Below is a small trained network, with its code and all its weights. Each question gives an input and a target symbol and asks what happens when units are switched off, that is, made to give their printed mean instead of their output.

import numpy as np


def w(rows, s, z=0):
    codes = np.array(rows[::2]) - 128.0
    scale = np.full(codes.shape[1], s)
    scale[-1] = z or s
    return codes * scale


def f(y):
    return np.maximum(y, 0)


def softmax(a):
    e = np.exp(a - a.max(-1, keepdims=True))
    return e / e.sum(-1, keepdims=True)


def log_softmax(a):
    a = a - a.max(-1, keepdims=True)
    return a - np.log(np.exp(a).sum(-1, keepdims=True))


def net(x, mask):
    ids = ['ΓΔΛΞΨΩαβεηθμστφ'.index(c) for c in x.split()]
    T = len(ids)
    res = E[ids] + P[:T]
    u = 0
    for l in range(2):
        r = res
        for j in range(3):
            rows = slice(2 * j, 2 * j + 2)
            q, k, v = (r @ M[l][rows].T for M in (Q, K, V))
            z = softmax(np.where(np.tri(T) > 0, q @ k.T / 2**0.5, -1e9)) @ v
            o = O[l][rows]
            res = res + np.where(mask[u + j], z, o[:, -1]) @ o[:, :-1]
        u += 3
        y = f(res @ A[l][:, :-1].T + A[l][:, -1])
        res = res + np.where(mask[u : u + 4], y, B[l][:, -1]) @ B[l][:, :-1]
        u += 4
    return log_softmax(res[-1] @ U[:, :-1].T + U[:, -1])


Q, K, V, O, A, B = {}, {}, {}, {}, {}, {}
E = w([
[119,163,97,229,182,126,111,114,176,208,87,128],'Γ',
[45,145,113,140,87,168,62,154,181,95,110,160],'Δ',
[118,153,194,160,142,214,40,65,130,199,133,114],'Λ',
[223,170,98,132,147,143,98,140,147,178,88,135],'Ξ',
[128,145,43,151,140,131,134,43,129,114,105,131],'Ψ',
[89,144,101,233,158,135,82,85,104,86,91,107],'Ω',
[82,82,63,126,165,134,125,137,193,188,161,159],'α',
[142,146,123,204,138,247,135,128,205,110,136,96],'β',
[168,193,162,152,86,124,74,100,129,252,128,176],'ε',
[164,181,38,103,92,138,112,145,105,181,177,208],'η',
[108,114,100,36,128,82,70,127,100,251,128,109],'θ',
[122,123,214,220,138,102,102,187,160,101,17,129],'μ',
[193,104,47,107,153,208,186,223,200,61,133,113],'σ',
[98,86,61,83,156,175,119,252,118,187,209,84],'τ',
[131,86,143,70,129,123,199,69,159,211,143,196],'φ',
],0.011)
P = w([
[53,225,114,58,169,208,104,123,165,119,21,188],'0',
[120,241,70,121,143,84,182,117,173,200,60,79],'1',
[104,188,147,95,230,111,94,119,197,79,184,174],'2',
[123,128,28,142,155,248,40,133,132,165,1,176],'3',
[145,183,93,137,118,92,177,118,130,185,82,85],'4',
[113,130,154,131,190,92,114,130,187,93,185,176],'5',
[140,89,54,171,129,245,60,132,103,155,35,163],'6',
[167,140,114,148,89,88,179,116,108,165,116,81],'7',
[146,87,161,149,156,82,127,134,177,95,209,176],'8',
[151,50,76,181,89,233,77,135,97,147,59,155],'9',
[186,89,141,148,57,79,184,120,92,149,145,77],'10',
[169,44,177,170,110,61,130,136,172,89,233,163],'11',
[163,12,101,188,55,219,101,138,82,135,96,149],'12',
[151,134,133,100,93,100,169,135,96,138,138,81],'13',
],0.0091)
Q[0] = w([
[145,85,80,152,99,173,117,156,53,164,62,162],'0.h0',
[156,110,36,195,74,225,76,123,161,206,1,182],'0.h0',
[166,107,56,64,98,167,125,151,39,140,153,85],'0.h1',
[158,96,109,129,94,183,49,117,89,211,55,92],'0.h1',
[162,73,31,189,122,216,16,134,141,205,49,173],'0.h2',
[137,6,100,154,94,233,102,144,57,145,48,216],'0.h2',
],0.0081)
K[0] = w([
[160,11,140,118,51,154,139,133,58,137,193,162],'0.h0',
[205,14,152,171,25,56,183,130,82,115,199,94],'0.h0',
[135,108,56,32,136,168,117,146,94,179,212,130],'0.h1',
[171,65,183,106,81,78,78,108,100,210,183,134],'0.h1',
[189,20,150,158,33,67,167,150,87,124,184,88],'0.h2',
[148,1,183,142,43,136,166,127,82,98,139,159],'0.h2',
],0.008)
V[0] = w([
[225,190,33,84,46,90,146,187,35,104,182,218],'0.h0',
[26,156,133,121,88,125,52,254,87,206,200,108],'0.h0',
[136,164,134,228,181,97,128,99,230,89,99,174],'0.h1',
[42,59,73,149,184,165,135,164,206,27,139,111],'0.h1',
[85,224,67,104,44,200,51,46,69,80,185,141],'0.h2',
[121,129,47,97,133,134,211,13,162,226,216,238],'0.h2',
],0.0057)
O[0] = w([
[204,148,30,130,55,96,78,125,92,112,98,204,86],'0.h0',
[31,158,86,148,45,82,11,203,171,163,223,100,139],'0.h0',
[163,196,162,80,109,148,123,98,127,99,233,114,252],'0.h1',
[58,139,74,84,150,91,159,133,124,17,203,158,98],'0.h1',
[82,178,143,168,31,150,213,133,32,53,140,169,105],'0.h2',
[137,151,170,158,175,113,187,196,88,206,254,224,194],'0.h2',
],0.0064,0.0038)
A[0] = w([
[178,105,149,137,173,162,65,86,135,36,97,194,175],'0.n0',
[144,187,101,221,165,1,149,93,91,157,53,55,107],'0.n1',
[79,82,96,164,131,186,134,181,145,47,140,172,168],'0.n2',
[108,191,166,61,23,104,220,62,69,168,63,92,254],'0.n3',
],0.0059,0.0021)
B[0] = w([
[134,77,111,85,142,90,65,58,178,218,142,241,255],'0.n0',
[216,203,189,15,198,71,52,115,67,66,138,75,254],'0.n1',
[232,142,184,96,102,171,98,66,131,61,139,170,239],'0.n2',
[90,177,105,74,2,122,115,64,140,164,95,75,253],'0.n3',
],0.0063,0.0029)
Q[1] = w([
[134,185,166,113,103,89,167,128,131,121,183,87],'1.h0',
[193,138,96,135,126,193,1,93,162,215,68,156],'1.h0',
[156,161,70,117,117,216,127,75,124,194,147,111],'1.h1',
[100,78,104,135,134,106,124,179,134,113,141,135],'1.h1',
[110,124,177,96,154,93,127,127,132,146,174,176],'1.h2',
[152,144,171,91,143,94,119,135,140,141,175,132],'1.h2',
],0.0099)
K[1] = w([
[138,247,127,146,217,102,80,145,135,163,82,160],'1.h0',
[185,2,164,148,82,66,142,131,82,106,144,81],'1.h0',
[179,82,193,217,72,126,191,152,66,104,171,86],'1.h1',
[96,169,139,87,123,129,118,233,134,127,70,170],'1.h1',
[85,239,213,34,70,81,47,6,93,143,48,167],'1.h2',
[188,163,196,39,43,69,136,64,112,134,47,134],'1.h2',
],0.0056)
V[1] = w([
[207,152,85,143,123,215,152,185,173,83,144,94],'1.h0',
[80,135,136,203,135,142,85,67,68,109,140,122],'1.h0',
[130,112,99,127,118,91,91,41,112,190,136,84],'1.h1',
[136,110,86,176,143,255,130,141,184,139,66,132],'1.h1',
[139,104,104,165,162,160,171,160,161,136,145,114],'1.h2',
[124,116,90,136,113,126,148,131,143,170,159,108],'1.h2',
],0.0072)
O[1] = w([
[246,128,174,52,46,199,137,148,62,96,204,96,110],'1.h0',
[88,170,134,199,141,188,148,1,146,99,107,170,82],'1.h0',
[74,145,136,117,117,150,132,83,43,219,167,172,186],'1.h1',
[161,141,74,168,140,225,125,169,193,163,119,186,123],'1.h1',
[137,174,78,156,106,191,134,121,132,132,144,76,1],'1.h2',
[114,160,90,78,114,168,137,87,174,129,125,100,112],'1.h2',
],0.0066,0.0048)
A[1] = w([
[46,157,79,215,53,155,108,196,114,152,106,127,195],'1.n0',
[114,132,3,79,147,91,216,146,85,158,125,110,156],'1.n1',
[159,116,184,129,200,114,157,172,142,196,103,89,91],'1.n2',
[35,58,128,196,113,209,141,129,114,124,91,129,5],'1.n3',
],0.0065,0.0019)
B[1] = w([
[65,114,119,179,116,113,115,224,79,99,188,48,203],'1.n0',
[222,29,92,223,163,95,155,72,126,71,65,142,187],'1.n1',
[125,79,192,144,63,121,162,124,167,69,142,152,255],'1.n2',
[163,151,113,99,255,95,135,101,82,63,80,111,153],'1.n3',
],0.009,0.0044)
U = w([
[122,143,163,64,222,70,100,132,137,127,251,152,254],'Γ',
[119,41,143,176,144,86,148,136,208,137,177,250,138],'Δ',
[109,194,109,161,135,168,206,148,214,174,116,56,168],'Λ',
[176,127,114,171,137,193,183,118,142,76,87,128,123],'Ξ',
[77,147,181,183,83,196,122,116,81,204,115,100,102],'Ψ',
[71,149,80,84,43,107,76,169,164,116,180,38,164],'Ω',
[98,120,195,117,57,91,140,159,128,23,63,77,124],'α',
[133,115,113,157,164,127,136,48,46,64,79,136,83],'β',
[90,79,86,102,135,72,62,95,224,147,30,105,83],'ε',
[92,106,106,114,77,142,205,64,113,143,79,170,155],'η',
[158,176,89,206,63,92,113,151,67,109,123,202,46],'θ',
[77,82,107,204,196,86,139,205,81,106,93,91,124],'μ',
[104,163,144,78,208,133,121,132,3,83,120,58,144],'σ',
[119,208,117,62,86,126,111,145,144,221,79,186,70],'τ',
[205,117,141,13,131,132,104,166,77,124,106,102,38],'φ',
],0.0061,0.0036)

Each question gives the input, a string of symbols that net reads in full, and the target symbol t.
The units are the heads (2 rows each of Q, K, V and O) and the neurons (one row each of A and B). Each row of codes is followed by its name. A weight is (code - 128) times the scale printed after its matrix; where a second scale follows, it is the last column's (O, A, B and U).
mask holds one flag per unit, layer by layer, with each layer's heads first. A switched-off unit (its flag False) gives its mean, the last column of its rows in O or B, instead of its output. The means were averaged over made-up inputs and are rounded, as every weight is.
A unit's drop is (log p(t) with every unit on - log p(t) with that unit switched off) / (log p(t) with every unit on - log p(t) with every unit switched off).
The circuit of an input: a set's keep is (log p(t) with only the set's units on - log p(t) with every unit switched off) / (log p(t) with every unit on - log p(t) with every unit switched off). Starting from the 12 units with the biggest drops (on a tie, the unit counted first), units are removed one at a time, each time the one whose removal leaves the highest keep (on an exact tie, the one counted first), for as long as the keep stays at least 0.8.
units of the circuit, in order: the units of the circuit, biggest drop first
unit that matters most: the unit with the biggest drop
k most important neurons: the k neurons with the biggest drops, biggest first
which heads matter: for each layer, one digit per head in row order, 1 if its drop is at least 0.15 and else 0, layers parted by /
input θ η β Ξ η μ Λ σ μ β, target φ: unit that matters most => 1.h0
input Ω Γ τ Ω, target Ω: units of the circuit, in order => [0.h0 1.n0]
input η θ β μ θ Δ Δ τ φ σ θ β Ω, target μ: which heads matter => 111 / 100
input θ μ σ ε μ η Ξ Γ Ω α Ψ μ Λ, target ε: which heads matter => 001 / 000
input Λ θ α Λ Ω θ Λ σ, target Ξ: which heads matter => 000 / 001
input Ξ Ω σ ε, target φ: units of the circuit, in order => [1.h0 0.h0]
input φ Ξ η Γ, target θ: which heads matter => 101 / 000
input Ψ θ μ α Ψ Ω φ τ, target μ: which heads matter => 010 / 000
input τ β μ Ξ Ω θ Γ η, target θ: which heads matter => 100 / 000
input τ μ τ φ, target Δ: units of the circuit, in order => [0.h2 0.n1 1.h2]
input σ Ψ Ω Ξ τ μ σ μ Δ θ φ θ, target Δ: 2 most important neurons => [0.n1 0.n3]
input Γ μ Λ Γ φ η μ, target Δ: which heads matter => 001 / 000
input Ξ τ Δ θ Ω, target σ: 3 most important neurons => [0.n1 1.n2 0.n0]
input Λ α Δ φ Ξ Ω ε τ φ Ω φ σ τ, target Δ: units of the circuit, in order => [0.h2 0.h1]
input τ ε Ω Ξ σ Γ η μ Λ Ω, target ε: which heads matter => 001 / 000
input Ξ Ω μ η φ, target η: most important neuron => [0.n3]
input μ θ τ Ω μ Ψ α ε Ψ Γ, target Ψ: units of the circuit, in order => [0.h1 1.h1]
input μ ε β Δ θ Γ Λ Ψ Δ φ Λ μ τ, target Ω: units of the circuit, in order => [0.h0 1.n0]
input Ξ Ω Λ θ μ μ Γ Γ μ Γ Ω θ Ξ, target μ: which heads matter => 110 / 100
input Γ Ξ τ Λ μ η Δ Ξ μ Ξ, target ε: units of the circuit, in order => [0.h2]
input Ω σ α μ σ Δ Λ σ Γ Ψ θ, target ε: 2 most important neurons => [0.n3 0.n1]
input φ Γ β θ τ β Δ Γ μ σ, target φ: units of the circuit, in order => [1.h0 0.h2]
input ε α τ θ η μ Ω Γ θ, target Δ: 2 most important neurons => [0.n1 0.n2]
input Γ μ Δ Δ ε σ μ η θ μ φ, target η: 4 most important neurons => [0.n3 1.n1 1.n0 0.n1]
input Δ θ μ Ω η β Ξ Ψ, target β: which heads matter => 100 / 000
input Ω θ μ α β μ Λ Ψ, target β: 2 most important neurons => [1.n1 0.n1]
input Ω Ω θ θ η Ξ Ω α ε θ, target μ: unit that matters most => 0.h1
input Γ Γ Γ μ Δ, target Ω: 2 most important neurons => [1.n0 0.n1]
